In the rows, 128 means zero.
Rows lie near named flat spaces through zero. A row that begins with a name and a colon came from that space; any other row is followed by the name of its block's space that it lies nearest.
pm-jt: [146 105  99 113 119 101 125 113 127 124 129 159 106 161 143 133 123 129
 125 116 122 138 147 129 135 122 141 154 157  96 143 125 136]
lb-ms: [140 111 137 140 156 131 135 127 137 137 118 149 111 128 114 111 137 122
 109 140 140 125 144  94 166 138 160 155 121 113  99 132 119]
gn-fb: [110 149  90 135 107  75 102 107 142 149 120 118 101 134 112 143  97 156
 116 148 142 102 119 161 110 105  66  96 138 113 150 117 115]
lb-ms: [133 127 119 134 153 178 132 133 156 164 118 143 168 149  92 117 157 142
 128 116 142 133  88 102 134 117 164 112 111 133 127 123 105]
zf-dm: [124 108 113 107 153 124 118 142 116 156 157 116 123  95 108 125 117 147
 121 154 133 132 129 143 118 130 110 155 124 146 162 135 130]
tb-lt: [133 119 131 121 142 202 124 147 118 138 111 194 155  95 135 173 182 139
 131 114 157 191 119 141 164 147 232 172 148  98 158 136 139]
zf-dm: [117 150 152 128 111 155 143 152 126 143 132 124 164 113 124 132 127 146
 144 144 151 124 132  93 140 172 136 122 131 125 134 120 149]
gn-fb: [144 115 135 153 134 119 140 128 141 143 131 178  94 138 125 129 147 105
 113 134 149 133 151  68 164 135 168 161 127  93 107 125 135]
tb-lt: [120 128 127  84 151 210 126 142 131 147 119 136 210 111 109 117 140 172
 136 125 133 149 110 161 142 158 175 132 131 126 164 125 120]
pm-jt: [119 106  81 102 173 129  87 113 133 159 129 134 117  97  93 130 125 160
  98 143 129 139 107 212 118  90 118 142 121 130 173 137  93]
lb-ms: [113 148 143 132 103 101 126 121 143 145 147 187  93  97 132 127 114 115
 100 166 155 116 192 116 169 161 129 153 125  57 141 109 148]
zf-dm: [141  94 105 121 157 133 117 133 120 146 151 151 105 114 121 142 150 120
 119 123 127 159 117 141 118  99 151 166 125 137 155 141 125]
tb-lt: [148  91 104 117 147 115 120 119 122 120 157 138  99 141 137 127 143  96
 124 101  96 150 118 153  95  78 129 150 120 146 144 139 121]
zf-dm: [116 129 115 123 145 104 114 120 137 146 135  99 118 115 100 105 101 144
 111 154 126 100 125 150 118 116  79 114 110 142 132 127 108]
gr-bh: [181  62 103 115 183 151 148 124 127 116 102 112 150 212 118  92 150 133
 141  81  97 142  93  80 134 107 183 153 144 165  85 147 102]
gn-fb: [100 171 178 142 100 165 126 144  98  77 118  92 152  70 166 165 143 105
 153 111 115 147 112 182 100 132 123  93 114 165 122 139 143]
pm-jt: [157 118 123 113  70  98 163 127 125 107 153 148 133 210 173 122 118 106
 163  94 106 127 159  58 116 149 130 136 167 101 132 110 173]
lb-ms: [116 148 135 147 104 112 124 129 135 139 156 150 101 106 134 146 134 100
 123 135 137 129 136 127 113 114 110 120 110 115 144 120 140]
pm-jt: [104 183 132 147  64 136 127 133 143 135 156 132 149 131 143 165 142 107
 155 105 129 131  96 138  70 102  92  63 113 131 165 107 146]
gr-bh: [128 117 154 104 140 154 138 140 120 117 180 122 142 102 138 100 135  87
 131 119  92 138 140 144 102 121 124 140  91 155 142 131 136]
zf-dm: [126 130 101 147 121 104 108 119 126 133 118 134  95 127 129 165 136 130
 125 122 138 139 106 152 111  93 117 120 138 128 140 133 121]
lb-ms: [150  96 117 102 172 175 135 125 130 128  72 137 174 161 111 103 135 177
 125 121 136 138 124 114 186 164 201 158 160 113 104 136 108]
pm-jt: [ 98 179 135 162 104 135 109 120 136 122  82 120 133 104 126 166 133 144
 127 131 154 122 100 165 130 121 117  76 127 121 118 124 114]
zf-dm: [133 113 109 132 148 121 116 124 131 146 120 148 106 121 114 138 135 139
 112 138 144 137 126 131 144 119 144 150 134 115 134 133 119]
pm-jt: [136 129 134 129 119 122 145 135 114 110  85  95 150 159 135 126 109 165
 148 131 139 113 132  86 155 172 134 125 168 132  94 130 138]
gr-bh: [102 157 153 125 117 137 126 138 120 125 116 110 146  85 127 130 108 151
 127 159 146 114 145 144 146 169 113 118 129 122 129 125 137]
gn-fb: [138 113 129 113 142 151 143 143 140 160 164 146 149 136 110 103 136 124
 129 133 130 130 133  87 130 139 144 146 113 127 144 121 134]
zf-dm: [145 117 118 133 142 109 139 104 163 137 113 134 125 189 106  77 115 125
 112 125 120  92 136  85 149 122 124 115 118 110  89 116 102]
zf-dm: [129 120 170 124 183 200 144 139 156 154 130 166 164  99  91  74 154 117
  99 148 141 126 147  94 188 162 196 154  81 109  99 125 107]
lb-ms: [130 117 124 144 128 120 115 136  98 105 141 117  93 100 152 174 153  98
 138 106 114 163 102 165  87  84 124 136 126 167 140 149 135]
gn-fb: [116 121 116 113 130  87 110 124 108 123 142 104  96  94 131 131  96 138
 117 154 121 119 148 174 116 126  81 142 134 136 148 135 131]
gr-bh: [100 182 100 178  83 112 101 123 151 162 125 137 111 124 115 195 149 131
 136 120 161 130  67 149  77  71  87  59 119 129 161 115 120]
tb-lt: [118 134 145 102 147 201 136 153 140 166 146 153 189  96 101 112 144 150
 128 144 148 141 128 119 150 167 171 142 111 117 159 120 132]
pm-jt: [125 134  94 119 116 108 107 101 135 121  91 139 124 152 131 140 113 158
 120 122 131 124 126 172 137 119 123 115 158  96 138 122 114]
tb-lt: [ 95 177  95 118  92 120 100 105 150 143  94 114 161 138 113 143  98 184
 129 136 143 103 103 192 113 124  80  63 145 104 161 107 110]
pm-jt: [120 156 150 152 121 176 124 120 137  99  96 140 152 124 143 149 167 103
 134  90 120 148  95 160 122 104 165  90 110 132 108 130 112]
tb-lt: [123 132 120  93 139 173 116 103 146 105 127 127 179 146 131  97 137 116
 127  86  79 134 103 210  98  91 132  92 102 137 144 123  96]
lb-ms: [163  91  86 143 158 134 124 105 155 138 118 163 112 195 115 125 170 104
 120  78 112 148  83 114 114  58 169 128 121 131 115 133  93]
gr-bh: [140 119  53 125  97  81 111 118 120 139 121  93 122 196 132 173 117 166
 162  95 122 134  67 143  59  75  77  93 176 158 168 128 128]
gr-bh: [102 176 122 175 123 144 104 117 147 136  62 111 140 120 104 166 144 159
 125 126 163 119  69 156 130 104 123  63 124 134 105 128  93]
tb-lt: [127 125 123 139 137 149 110 129 113 114 109 144 116 101 141 172 160 122
 128 110 133 166 104 172 124 103 163 138 135 134 137 144 123]
zf-dm: [126 122 147 116 146 156 131 134 124 120 143 130 140 103 129 113 138 111
 123 126 114 138 134 144 129 130 143 140 107 139 129 133 126]
pm-jt: [123 145 111 144 106 129 111 112 132 117  93 154 121 137 143 170 145 134
 129 107 139 146 109 161 129 108 148 111 149 103 135 126 123]
gr-bh: [142  81 110  78 161 141 123 129 126 150 186 177 120 109 124 103 134 112
 108 132 108 155 161 154 129 122 155 193 116 108 181 129 134]
tb-lt: [109 171 149 156 101 130 121 114 130  94  75 116 134 121 144 149 127 131
 130 121 137 117 121 154 142 135 126  85 134 117  95 126 120]
gn-fb: [137  99 124 119 163 122 120 127  95  91 102  70 122 121 135 126 119 139
 133 119 103 134 109 166 117 114 119 138 139 182 103 156 112]
zf-dm: [107 167 169 135 113 146 138 126 137 110  97 114 160 114 129 108 111 138
 126 145 138 100 149 123 162 174 126  99 120 111  94 117 127]
gr-bh: [138 122 139 129 117 113 139 124 117  90 142  95 123 151 153 116 124  93
 144 100  88 123 123 131  92 105 102 111 118 163 109 134 131]
gn-fb: [104 172 137 155 105 170 117 138 141 151 107 168 147  94 122 179 161 141
 130 131 173 150 105 137 142 136 164 106 128  98 149 119 133]
tb-lt: [137 137 107 133  91 119 122  98 146 111 105 192 115 171 157 152 144 114
 125  94 127 145 139 143 141 112 163 124 155  65 136 113 131]
tb-lt: [153  99 196 160 160 145 163 153  97  79 128 115 100 104 155 116 158  66
 132 119 114 144 152  63 159 148 180 174 108 166  50 157 143]
lb-ms: [142 133 127 165 123 165 136 135 138 129 112 145 141 160 131 162 183 106
 149  82 135 157  72  94 109  91 174 104 124 146 113 133 122]
gn-fb: [117 140  94  99  98  84 111  99 142 134 128 144 120 148 132 119  86 154
 115 142 125 105 159 169 130 134  87 119 152  78 162 107 129]
gn-fb: [141  93 106  77 154 131 128 124 119 126 136 108 153 148 122  90 103 155
 129 127 101 125 137 151 126 138 122 151 142 138 145 131 121]
gr-bh: [ 96 198 161 210 106 148 115 117 161 121 101 126 117 105 120 163 172  80
 123 106 141 120  68 146  98  67 112  37  69 147  87 124  96]
gr-bh: [135 130 104 144 110  95 121 111 125 105 107 100 112 170 142 145 124 125
 142  99 111 123  98 142  94  89  98  95 144 149 115 132 118]
lb-ms: [115 179 154 159  47  69 146 113 154 123 150 167  92 150 157 128 104  87
 126 142 140  90 187  74 137 152  88 100 126  62 117  93 164]
pm-jt: [164  99 130 100 110 128 169 137 114 101 128 111 164 207 157 100 116 133
 166  98 103 125 145  54 133 167 149 145 169 134 108 124 157]
lb-ms: [107 172 112 160  77 143 111 131 154 164 177 181 119 114 133 192 176  86
 139  99 141 160  81 151  60  61 117  81  98 118 194 110 139]
gn-fb: [118 138 148 176 130 112 116 137 112 125 114 150  68  69 136 179 151 109
 112 150 164 147 136 124 152 125 148 152 126 119 111 143 137]
[149  94 106 117 186 204 129 144 133 161  89 146 180 145  91 132 170 176
 132 114 153 163  80 108 162 135 217 155 144 137 129 142 103] : gn-fb
[161  88 112 116 145 109 134 109 112  85  85 119 117 182 151 115 121 134
 131 101 103 133 138 124 152 129 157 155 168 126  89 142 120] : lb-ms
[128 134 135 114 128 157 130 118 128  98  96 121 164 144 140 119 130 136
 135 105 111 132 121 156 137 136 150 112 136 126 114 128 118] : tb-lt
[102 167 175 141 120 176 131 141 129 116 123 123 160  79 132 134 144 114
 132 131 134 131 123 147 132 145 139 101  98 136 119 126 130] : zf-dm
[116 148 135 149 112 133 127 147 122 144 138 121 127 104 125 160 139 130
 140 136 150 135 109 115 111 127 118 115 125 143 141 129 141] : pm-jt
[132 108 107 113 158 121 132 142 144 190 157 121 136 133  78  96 110 163
 117 166 150 106 128  81 135 143 108 145 119 133 147 122 122] : zf-dm
[ 86 168 147 129 106 142 106 150 108 139 153 124 128  33 133 175 127 135
 129 160 151 144 129 188 108 139 101 121 115 134 180 129 149] : gn-fb
[ 94 192 168 178 100 143 112 104 153  96 106 145 116  92 143 148 154  74
 112 110 123 122 114 184 117  89 120  61  78 115 100 120 106] : tb-lt
[101 187 153 206 125 158 116 123 171 159  76 170 118  98  95 163 171 123
 103 142 190 121  95 105 168 117 163  80  95  94  89 119  99] : gr-bh
[120 137 125 109 130 151 123 115 153 136 152 142 154 133 119 100 132 111
 120 113 104 124 121 164 106 103 119 104  95 123 150 115 111] : tb-lt
[158 118 135 166 132 142 152 124 141 112  92 136 131 194 133 127 163 107
 142  87 127 133 100  56 141 113 176 116 134 136  68 132 118] : lb-ms
[126 125  98 107 134 121 118 116 145 146 148 107 145 154 107 103 114 138
 128 120 106 112 103 155  88  94  85  99 113 147 153 120 108] : lb-ms
[106 155 132 116 107 126 125 130 141 150 149 135 143 108 118 120 108 140
 123 153 139 111 145 137 126 148  99 113 119 107 157 110 137] : lb-ms
[109 148 137 137 124 149 120 141 137 159 150 158 128  83 115 148 144 124
 119 146 153 139 128 134 129 130 136 130 108 113 158 122 135] : lb-ms
[ 91 181 151 151 115 156 111 126 141 129 106 121 148  81 118 146 136 132
 121 138 145 121 106 174 125 124 115  78 100 128 127 122 112] : tb-lt
[132 113 110 126 142 134 126 147 124 171 132 153 123 113 107 148 136 161
 124 153 167 143 129  97 151 149 155 165 148 112 153 130 139] : zf-dm
[127 134 141 114 112 128 139 135 102  92 103  80 156 137 151 128 105 151
 153 123 117 121 131 132 128 161 116 118 157 149 112 134 142] : lb-ms
[136  92  90  98 138  93 113 136  97 138 156 114 100 115 132 146 109 150
 131 140 122 145 133 156 104 119 102 169 156 145 174 141 143] : zf-dm
[142 108 135 147 170 183 138 145 174 212 166 252 115 105  82 121 190 103
  88 151 182 158 148  46 191 138 231 193  91  60 146 116 127] : gr-bh
[135 121 140 140 124 113 131 126 116 110 118 151  96 118 148 142 133 112
 121 132 135 138 157 117 156 141 153 158 142 105 111 134 141] : lb-ms
[133 129 135 118 102 137 143 148 108 125 125 137 146 131 149 152 127 148
 151 131 146 144 145  94 145 174 154 151 167 112 141 126 164] : zf-dm
[133 124 138 114 137 132 134 110 138 105 116 123 142 148 131  89 116 119
 119 119 103 112 144 140 141 132 130 121 119 121 103 124 113] : pm-jt
[138 131 111 156 114 112 131 124 137 134 113 128 116 168 127 147 140 127
 139 110 137 127 100  94 116 105 126 107 139 132 114 126 124] : gr-bh
[130 121 149 120 141 168 138 144 124 131 143 145 148 106 129 125 149 116
 130 126 129 148 133 119 138 143 165 149 116 130 134 131 136] : zf-dm
[136 117  84 128 110  84 114 111 150 162 174 181  81 151 126 140 132 104
 113 123 127 135 135 130 100  81 108 138 124  94 175 114 132] : tb-lt
[131 139 131 161 130 152 128 125 148 140 108 167 124 135 120 147 165 115
 121 114 150 142 108 106 145 113 172 120 119 109 112 126 117] : zf-dm
[135 111 143 119 130  92 138 128 111 103 160  97 101 125 145 101 105  96
 128 132  95 113 155 124 109 125  89 141 115 154 113 135 138] : gn-fb
[157 110 148 136 121 172 155 142 119 101 141 160 143 157 163 143 181  77
 155  72 107 172 116  88 117 116 197 145 128 138 116 135 148] : pm-jt
[141 121 119 155 113 106 125 122 117 103 135 126  90 147 155 161 153  86
 141  90 108 149 102 132  86  75 122 118 127 153 120 139 131] : lb-ms

Rows lie near named flat spaces through zero. A row that begins with a name and a colon came from that space; any other row is followed by the name of its block's space that it lies nearest.
hbph: [115 119 118 124 157 125 107 113 126 123 143 129 141 123 139 141 123 131
 126 107 139 142 148 126  97 129 116 152 118 133 131 154 120]
hbph: [116 103 103 146 100 127  81 119 133 121 109 138 119 103 165 127 137 135
 124 133 136 105 110 119 134 160 155 136 140 163 127 162 139]
dpzc: [134 105 112 106 130 111 165 158 137  92 126 151 101 147 115 143 142 102
 145 128 137 138 117 148 118 124 131 122 156 117 136 121 153]
tnch: [149 137 116 133 114 111 115 119 141 125 157 134 128 106 147 112 134 117
 127  85 118 115 132 141 126 161 140 105 157 172 107 169 112]
dpzc: [105 116 104 132 112 108 108 144 126 138 106 148 104 149 125 130 189 105
 115 128 103 124 127 141 136 151 149 125 168 124 161 127 133]
dsgl: [107  98  93 106 120  82  96 142 132 108 116 150  95 133 134 155 187  92
 128 150 142 113 111 163 121 150 164 143 164 162 174 143 139]
dsgl: [134 125 111 130 101 142 159 136 145  96 113 131 108 141 118 124 122 126
 153 151 139 146 113 127 138 139 142 125 150 109 131 108 149]
tnch: [114 128 128 101 146 135 124 137 157 137 156 151 123  99 136 125 121 151
 169 133 158 115 130 174 118 121 146 111 131 133 109 132 152]
tnch: [138 122 131 124 149 138 135 127 131 113 148 114 151 116 134 134  92 147
 136 138 154 126 125 110 119 106 121 139 103 139 120 141 129]
hbph: [107 130 141 111 137  77  82 155 110 179 155 158 130 129 121 121 181  99
  92 116  79  69 136 151 161 149 153 111 175 185 153 144 118]
dpzc: [ 82 136 128 133 121 131  66 116 119 189 101 145 113 117 147 114 188 138
 116 102 103 119 154 162 121 146 131 123 119 111 126 116 119]
tnch: [110 134 141 125 133 138 171 119 112 107  99 132 118 183  77 147 106 102
 123 154 111 179 139 106 137 133 104 165 144  70 157  79 142]
dsgl: [152 140 156 152 148 140 159 122 136 151 138 128 143 123 120 129  97 135
 118 102 113 136 127 121 124 106 110  99 128 100 109 153 126]
dpzc: [189 146  96 155 120 101 146 150 119  99 173  67 171 157 120 108 148 108
  91 123 102 117 120  62 147 123 137 118 149 184 168 165  65]
tnch: [175 143  85 138  93 137 150 177 125  99 158  77 153 147 139  72 159 143
 129 119 111 110 126  77 152 120 136 100 126 162 123 114  90]
tnch: [135 144 129 120 129 141 185 131 114  85 135 117 138 183  82 124  91 108
 130 135 108 175 148  84 142 138 100 158 148  99 138  85 127]
hbph: [128 142 130 105 166 125 109 120 128 135 174 109 158 109 137 124 120 147
 137 113 150 125 153 138 102 109 116 139  92 153 119 139 102]
dpzc: [123 134 140 141 111 176 167 119 166 127  95 131 109 116 116 132  90 163
 174 189 165 148  97 145 139 110 148 113 123  65 120  97 171]
dpzc: [104 137 102  97  88 107  99 166 113 151  92 121  87 148 128 105 244 116
 135 151 118 108 131 178 139 127 150 113 115 124 155  51 112]
hbph: [ 98  92  93 116 150 129  85 122 141  85 166 143 154 110 149 143  84 145
 143 153 162 114 129  94 126 159 155 181 154 189 144 180 153]
dsgl: [ 98 127 109 124 141 128  70 116 142 154 148 139 135  98 157 120 152 150
 137 113 138 113 146 152 111 145 148 131 129 153 127 158 122]
tnch: [132 134 112 113 125 108 117 149 138 133 151 124 127 123 130 117 165 125
 136 136 131 105 124 151 134 128 153 110 142 158 142 130 117]
dpzc: [102 117 152 156 166 133  90  80 118 156 126 148 150 112 140 155  85 131
  95  94 114 140 148 106 107 143 105 158 127 121 123 186 131]
hbph: [ 73 109 109 134 132 142  76  96 118 129 108 158 122 130 147 134 128 131
 123  97 118 154 163 117 107 175 116 174 138 117 124 141 141]
dsgl: [ 81 151 142 102 127 142  93  95 151 155 126 146 111  98 123 131 121 150
 170 173 161 129 136 188 132 149 156 142 124 122 127  95 148]
dpzc: [124 117 104 125 115 111 132 147 126 112 116 132 112 153 119 132 165 105
 124 139 119 131 121 127 134 139 142 132 157 129 159 121 131]
tnch: [ 88 133 156  76 160 103 121 137 105 143 141 154 124 149  90 145 131 105
 127 151 119 122 151 156 138 128 119 158 133 132 149  82 139]
dpzc: [122 122 163 141 167 162 141  90 147 140 137 154 141  95 137 147  46 156
 143 100 148 150 137 132 100 117 102 129 113  94  82 167 158]
hbph: [ 99 125 126 121 142 113 120 127 119 136 126 151 121 154 108 139 147 104
 115 118 103 143 148 133 127 148 124 146 161 116 153 125 132]
dsgl: [178 134 154 166 106 159 214 138 151 107 122 129 129 137 102 122  56 131
 136 144 115 139  89  91 166 117 129  87 164  92 106 134 159]
hbph: [122 127 124 135 113 135  88 117 130 139 127 120 135  98 155 117 125 150
 129 141 140 101 120 124 138 138 146 130 112 161 118 139 124]
dsgl: [110 121 117 118  95 131 125 132 130 114  90 133  97 135 124 132 148 124
 146 173 143 130 111 144 142 139 148 139 130 116 143  86 149]
hbph: [132 131 125  90 219 108 128 125 134 109 215 106 184 122 117 155  93 137
 137 127 171 138 157 124  82  87 112 164 103 164 151 171 102]
dpzc: [120 124 110 188 119 141 126 116 155 146 107 138 127 140 121 138 135 128
 111 143 103 142 108 103 145 149 161 117 192  96 170 178 141]
tnch: [117 144 135  83 170 116 155 150 136 128 176 138 137 146  92 131 128 122
 152 138 135 137 151 157 123 111 126 130 143 123 143 104 131]
tnch: [116 121 146 138 128 112 126 116  81 125  81 111 129 173  99 158 132  95
  78 163 104 143 124  85 143 122 105 176 112 110 176  97 116]
dsgl: [135 152 119  91  97 127 172 132 166  97 152 166  85 125 110 104 123 108
 188 105 133 150 138 193 132 176 144  96 187 124  89  98 154]
hbph: [123 136 123 137 139 112 120 110 131 133 117 111 127 141 112 153 150 113
 116 159 137 145 121 135 119 122 140 145 131 117 178 134 111]
dsgl: [ 79 130 106 117 179 138  73  96 112 140 121  90 154 138 134 153 158 154
 125 151 165 165 166 125  73  98 108 196  57 101 175 114  94]
hbph: [111 127 106 126 146 124 105 103 134 114 132 116 134 130 129 147 135 128
 133 142 153 153 139 129 102 135 133 164 123 129 159 143 116]
dsgl: [137 117 138 150 163 116 112 121 136 139 164 127 166 109 133 148  89 134
 104 140 130 100 112  97 137 120 145 131 148 168 149 201 127]
tnch: [106 136 131  91 119 146 130 148 135 129 152 158 120 119 129  94 116 146
 166 113 125 116 151 152 143 148 129 116 139 135  82  89 154]
dpzc: [144  87 144 124 189 108 166 107 115  70 146 145 147 141 113 192  45  95
 107 110 148 162 126  89  90 113  86 178 133 130 136 188 147]
dsgl: [164 165 132 126 144 167 202 111 177  76 212 123 167 124  97 106   9 150
 181 127 146 166 141  98 142 151 130 123 178 135  93 150 142]
[144 151 138  89 174  98 137 140 128 131 213 133 157 124 115 116 118 115
 131  77 117 119 166 148 114 127 112 117 143 173 111 149 101] : tnch
[124 118 153 111 214 101 119 131 122 159 153 109 160 120 116 180 131 134
 110 161 165 117 123 146  90  48 118 144  78 124 176 158 112] : tnch
[ 66 130 155 112 133 123  78 129 117 227  43 147  72 117 134 148 242 138
 128 150 135 120 129 234  99  80 130 106  63  44 148  59 135] : dpzc
[138 127 141 138 117 109 103  87 116 117 136 142 130 107 144 134  92 103
 104  84 112 124 135 117 128 177 116 143 145 175 101 171 119] : tnch
[141 116 136 135 107 116 141 146 111 130  96 132 109 141 127 130 151 109
 108 123 109 117 111 126 138 119 121 112 125 118 127 114 131] : dsgl
[107 105 128 137 134 109 109 123 123 132 117 161 118 134 126 150 131 104
 106 121 108 123 124 124 133 154 136 141 169 136 147 160 147] : dpzc
[140 136 123 104 141 115 142 146 118 103 166 109 151 145 110 122 116 121
 129 144 131 122 136 107 139 121 126 144 128 161 142 114 113] : tnch
[113 120 128 132 123 140 116 170  99 167  88 106 130 149 132 113 188 150
 108 152 112 105 124 114 140  78 121 118  78  94 145  77 119] : tnch
[123 121 123 162 143 143 111 129 118 177  92 118 128 129 154 126 184 146
 102  76 110 142 143 132  87  90  99 105  83  68 122 141 106] : dsgl
[115 169 170 119 159 113 102 115 108 197 145 110 150 127 108 125 151 130
 102 131 106 113 152 152 134 105 118 122  98 127 144 107  89] : hbph
[146 133 112 126 130 103 110 119  85  90 143  73 165 158 121 132 126 106
  87 143 122 130 139  61 134 132 110 184 101 183 166 125  75] : dpzc
[135  72  75 142 123 134 168 132 148  39 107 154 103 151 137 160 104 106
 146 111 152 179 112  98  92 149 123 155 172 102 135 171 170] : hbph
[130 126 106 104 127 125 153 149 128 105 117 117 109 151 119 129 167 121
 148 132 145 152 134 150 104 106 119 129 109  99 138  88 124] : dpzc
[120  88 131 152 172 115 133  96 123  93 138 162 145 141 121 180  59  97
  95  99 118 159 133  79 106 154 106 176 175 131 146 212 152] : dpzc
[103 110 125 143 136 125 114 114 128 132 107 151 119 137 125 151 127 116
 114 129 118 140 127 122 124 145 132 147 155 112 149 151 146] : dpzc
[118 104  99 136 158 113  82 128 114 116 150 105 166 129 147 144 134 135
 100 142 139 112 131  81 117 121 136 170 117 175 170 176 106] : dsgl
[106  99 134 114  99  79  48 145 107 154 122 159 115  93 159 129 162 110
  98 153 114  36  98 142 175 163 175 127 152 227 139 151 140] : dsgl
[ 90 141  91 148 134 151  85 112 138 166 130 143 126 130 154  96 186 146
 130  41  94 163 187 144  88 162 114 119 141  88 110 146 107] : dpzc
[136 125 141 149 102 129 120 107  84 113 101 117 137 146 131 123 101 108
  84 103  90 134 137  68 146 157  94 158 117 142 113 121 112] : tnch
[133 130 109 125 147 120 163 125 163 113 137 146 105 138 113 147 146 110
 154 107 142 171 132 171  90 128 132 112 165  87 142 149 137] : dsgl
